Below is a small trained network, with its code and all its weights. Each question gives an input and a target symbol and asks what happens when units are switched off, that is, made to give their printed mean instead of their output.

import numpy as np


def w(rows, s, z=0):
    codes = np.array(rows[::2]) - 128.0
    scale = np.full(codes.shape[1], s)
    scale[-1] = z or s
    return codes * scale


def f(y):
    return np.maximum(y, 0)


def softmax(a):
    e = np.exp(a - a.max(-1, keepdims=True))
    return e / e.sum(-1, keepdims=True)


def log_softmax(a):
    a = a - a.max(-1, keepdims=True)
    return a - np.log(np.exp(a).sum(-1, keepdims=True))


def net(x, mask):
    ids = ['ΞΦαβγεζηθλμπ'.index(c) for c in x.split()]
    T = len(ids)
    res = E[ids] + P[:T]
    u = 0
    for l in range(2):
        r = res
        for j in range(2):
            rows = slice(3 * j, 3 * j + 3)
            q, k, v = (r @ M[l][rows].T for M in (Q, K, V))
            z = softmax(np.where(np.tri(T) > 0, q @ k.T / 3**0.5, -1e9)) @ v
            o = O[l][rows]
            res = res + np.where(mask[u + j], z, o[:, -1]) @ o[:, :-1]
        u += 2
        y = f(res @ A[l][:, :-1].T + A[l][:, -1])
        res = res + np.where(mask[u : u + 12], y, B[l][:, -1]) @ B[l][:, :-1]
        u += 12
    return log_softmax(res[-1] @ U[:, :-1].T + U[:, -1])


Q, K, V, O, A, B = {}, {}, {}, {}, {}, {}
E = w([
[188,136,106,122,120],'Ξ',
[197,146,101,121,119],'Φ',
[226,153,95,96,158],'α',
[188,130,113,100,132],'β',
[241,199,81,130,107],'γ',
[132,227,128,102,120],'ε',
[154,181,190,54,111],'ζ',
[113,163,132,166,59],'η',
[104,216,119,177,163],'θ',
[110,110,209,189,197],'λ',
[81,139,140,219,157],'μ',
[66,92,173,57,8],'π',
],0.011)
P = w([
[142,94,82,98,150],'0',
[175,134,164,144,141],'1',
[174,173,195,164,126],'2',
[128,231,190,151,100],'3',
[89,242,176,127,87],'4',
[40,255,158,104,71],'5',
],0.0067)
Q[0] = w([
[107,11,95,118,179],'0.h0',
[137,131,154,213,166],'0.h0',
[138,170,168,193,145],'0.h0',
[115,167,206,162,140],'0.h1',
[61,39,55,133,169],'0.h1',
[181,234,192,113,56],'0.h1',
],0.012)
K[0] = w([
[181,16,52,118,131],'0.h0',
[10,49,156,173,252],'0.h0',
[2,188,207,204,192],'0.h0',
[14,118,219,231,167],'0.h1',
[254,85,58,98,236],'0.h1',
[39,217,207,152,18],'0.h1',
],0.0071)
V[0] = w([
[65,166,159,156,176],'0.h0',
[179,122,72,103,73],'0.h0',
[109,189,124,54,84],'0.h0',
[189,106,73,108,112],'0.h1',
[228,139,30,213,151],'0.h1',
[166,81,123,1,199],'0.h1',
],0.0076)
O[0] = w([
[145,131,177,188,178,146],'0.h0',
[86,139,96,98,100,144],'0.h0',
[110,222,150,130,92,189],'0.h0',
[102,132,64,88,121,102],'0.h1',
[146,103,2,171,115,157],'0.h1',
[79,145,115,80,215,2],'0.h1',
],0.008,0.0042)
A[0] = w([
[204,218,97,46,125,108],'0.n0',
[225,90,220,150,122,152],'0.n1',
[154,104,127,148,91,69],'0.n2',
[113,2,137,31,88,191],'0.n3',
[94,116,192,99,241,178],'0.n4',
[247,220,147,56,63,208],'0.n5',
[114,80,176,169,117,127],'0.n6',
[44,93,166,25,93,188],'0.n7',
[58,158,71,184,152,255],'0.n8',
[83,140,208,204,117,182],'0.n9',
[58,94,137,78,62,198],'0.n10',
[144,98,67,108,44,133],'0.n11',
],0.0063,0.0035)
B[0] = w([
[209,168,108,24,131,186],'0.n0',
[236,114,205,141,159,175],'0.n1',
[165,103,140,111,167,135],'0.n2',
[70,143,251,160,220,131],'0.n3',
[183,71,192,77,114,138],'0.n4',
[225,193,131,105,86,248],'0.n5',
[121,69,144,130,224,140],'0.n6',
[83,180,252,160,102,141],'0.n7',
[2,119,62,182,141,158],'0.n8',
[65,84,214,188,169,180],'0.n9',
[86,149,212,189,85,140],'0.n10',
[130,20,135,126,99,158],'0.n11',
],0.0062,0.013)
Q[1] = w([
[126,159,131,102,45],'1.h0',
[227,225,223,148,15],'1.h0',
[77,130,31,42,83],'1.h0',
[183,163,254,166,154],'1.h1',
[131,208,112,70,70],'1.h1',
[200,134,236,175,176],'1.h1',
],0.0079)
K[1] = w([
[153,231,185,139,78],'1.h0',
[110,185,188,186,147],'1.h0',
[236,142,98,31,57],'1.h0',
[59,109,226,195,79],'1.h1',
[179,216,161,141,46],'1.h1',
[2,112,218,217,123],'1.h1',
],0.0055)
V[1] = w([
[176,73,182,37,66],'1.h0',
[204,78,177,37,78],'1.h0',
[75,255,72,127,87],'1.h0',
[91,244,118,75,11],'1.h1',
[253,167,37,149,66],'1.h1',
[3,26,95,250,83],'1.h1',
],0.0059)
O[1] = w([
[10,163,80,102,47,162],'1.h0',
[21,152,53,118,69,183],'1.h0',
[175,195,155,154,143,108],'1.h0',
[141,213,140,186,124,170],'1.h1',
[143,87,64,254,117,203],'1.h1',
[190,84,189,84,48,1],'1.h1',
],0.0083,0.0059)
A[1] = w([
[1,154,131,152,109,47],'1.n0',
[132,91,169,120,194,64],'1.n1',
[124,63,147,90,97,156],'1.n2',
[74,143,72,140,136,47],'1.n3',
[124,175,225,71,123,135],'1.n4',
[178,172,118,110,129,209],'1.n5',
[129,74,152,67,155,90],'1.n6',
[183,155,110,123,52,228],'1.n7',
[57,83,82,72,162,254],'1.n8',
[195,161,115,109,78,224],'1.n9',
[159,148,119,159,223,173],'1.n10',
[108,89,183,86,144,182],'1.n11',
],0.0082,0.0053)
B[1] = w([
[240,141,151,148,67,196],'1.n0',
[95,224,120,117,67,166],'1.n1',
[148,207,69,74,60,171],'1.n2',
[255,138,79,79,144,193],'1.n3',
[168,7,24,124,183,230],'1.n4',
[43,120,154,135,170,219],'1.n5',
[123,203,108,132,68,170],'1.n6',
[62,79,159,171,115,250],'1.n7',
[81,103,103,25,159,149],'1.n8',
[49,95,173,157,128,241],'1.n9',
[126,120,151,172,246,185],'1.n10',
[195,122,70,145,75,182],'1.n11',
],0.006,0.015)
U = w([
[31,112,192,182,22,251],'Ξ',
[148,224,131,89,131,99],'Φ',
[254,95,143,128,63,70],'α',
[103,95,130,113,162,207],'β',
[176,74,193,166,217,194],'γ',
[159,97,56,187,110,63],'ε',
[103,98,115,125,149,81],'ζ',
[150,129,147,119,127,27],'η',
[136,105,105,100,210,137],'θ',
[6,128,145,91,192,194],'λ',
[85,100,90,80,91,99],'μ',
[62,166,158,151,202,50],'π',
],0.0068,0.0031)

Each question gives the input, a string of symbols that net reads in full, and the target symbol t.
The units are the heads (3 rows each of Q, K, V and O) and the neurons (one row each of A and B). Each row of codes is followed by its name. A weight is (code - 128) times the scale printed after its matrix; where a second scale follows, it is the last column's (O, A, B and U).
mask holds one flag per unit, layer by layer, with each layer's heads first. A switched-off unit (its flag False) gives its mean, the last column of its rows in O or B, instead of its output. The means were averaged over made-up inputs and are rounded, as every weight is.
A unit's drop is (log p(t) with every unit on - log p(t) with that unit switched off) / (log p(t) with every unit on - log p(t) with every unit switched off).
The circuit of an input: a set's keep is (log p(t) with only the set's units on - log p(t) with every unit switched off) / (log p(t) with every unit on - log p(t) with every unit switched off). Starting from the 12 units with the biggest drops (on a tie, the unit counted first), units are removed one at a time, each time the one whose removal leaves the highest keep (on an exact tie, the one counted first), for as long as the keep stays at least 0.8.
circuit, biggest first: the units of the circuit, biggest drop first
k most important neurons of layer l: the k neurons of layer l with the biggest drops, biggest first
heads that matter: for each layer, one digit per head in row order, 1 if its drop is at least 0.15 and else 0, layers parted by /
input θ η μ γ γ, target α: circuit, biggest first => 1.h1, 0.n5, 0.n0
input γ η θ γ γ α, target ε: circuit, biggest first => 1.h1, 0.n1, 0.h1, 0.n9
input β α γ, target ε: circuit, biggest first => 1.h1, 0.h1
input μ η α, target α: circuit, biggest first => 1.h1, 0.n5, 0.n8
input η μ μ γ ε, target α: circuit, biggest first => 1.h1, 0.n0, 0.n5, 1.h0
input θ η η Ξ, target Ξ: circuit, biggest first => 1.n4, 1.n3
input γ ε Ξ γ μ θ, target α: heads that matter => 11 / 11
input γ Ξ γ θ Φ, target γ: heads that matter => 00 / 10
input γ η γ ζ, target Ξ: heads that matter => 00 / 10
input μ η α γ ζ θ, target γ: heads that matter => 10 / 10
input γ γ η γ γ Ξ, target ε: heads that matter => 00 / 01
input ζ γ η η α, target Ξ: heads that matter => 01 / 00
input η ζ ζ ε η ζ, target Ξ: heads that matter => 01 / 10
input γ ζ μ, target α: 3 most important neurons of layer 0 => 0.n5, 0.n0, 0.n9
input η γ γ ζ, target Φ: 2 most important neurons of layer 0 => 0.n7, 0.n9
input γ Φ Ξ ζ ζ π, target α: most important neuron of layer 1 => 1.n4
input η θ η ε γ ε, target π: heads that matter => 10 / 11
input ζ γ ε, target Φ: 3 most important neurons of layer 0 => 0.n7, 0.n10, 0.n3
input γ ε γ ε Φ, target π: heads that matter => 00 / 01
input γ ε γ ζ θ γ, target γ: heads that matter => 11 / 10
input θ γ γ γ γ α, target ε: heads that matter => 00 / 01
input α ζ Φ, target Φ: heads that matter => 01 / 11
input γ θ γ η, target γ: heads that matter => 10 / 10
input η μ λ, target α: 4 most important neurons of layer 0 => 0.n8, 0.n5, 0.n0, 0.n4
input γ γ θ γ γ, target γ: heads that matter => 00 / 10
input α γ η η μ Ξ, target α: 3 most important neurons of layer 0 => 0.n9, 0.n5, 0.n0
input Ξ α γ ζ λ γ, target μ: heads that matter => 11 / 11
input η γ Ξ, target Ξ: most important neuron of layer 0 => 0.n0
input ζ γ β η μ η, target α: 3 most important neurons of layer 0 => 0.n9, 0.n5, 0.n0
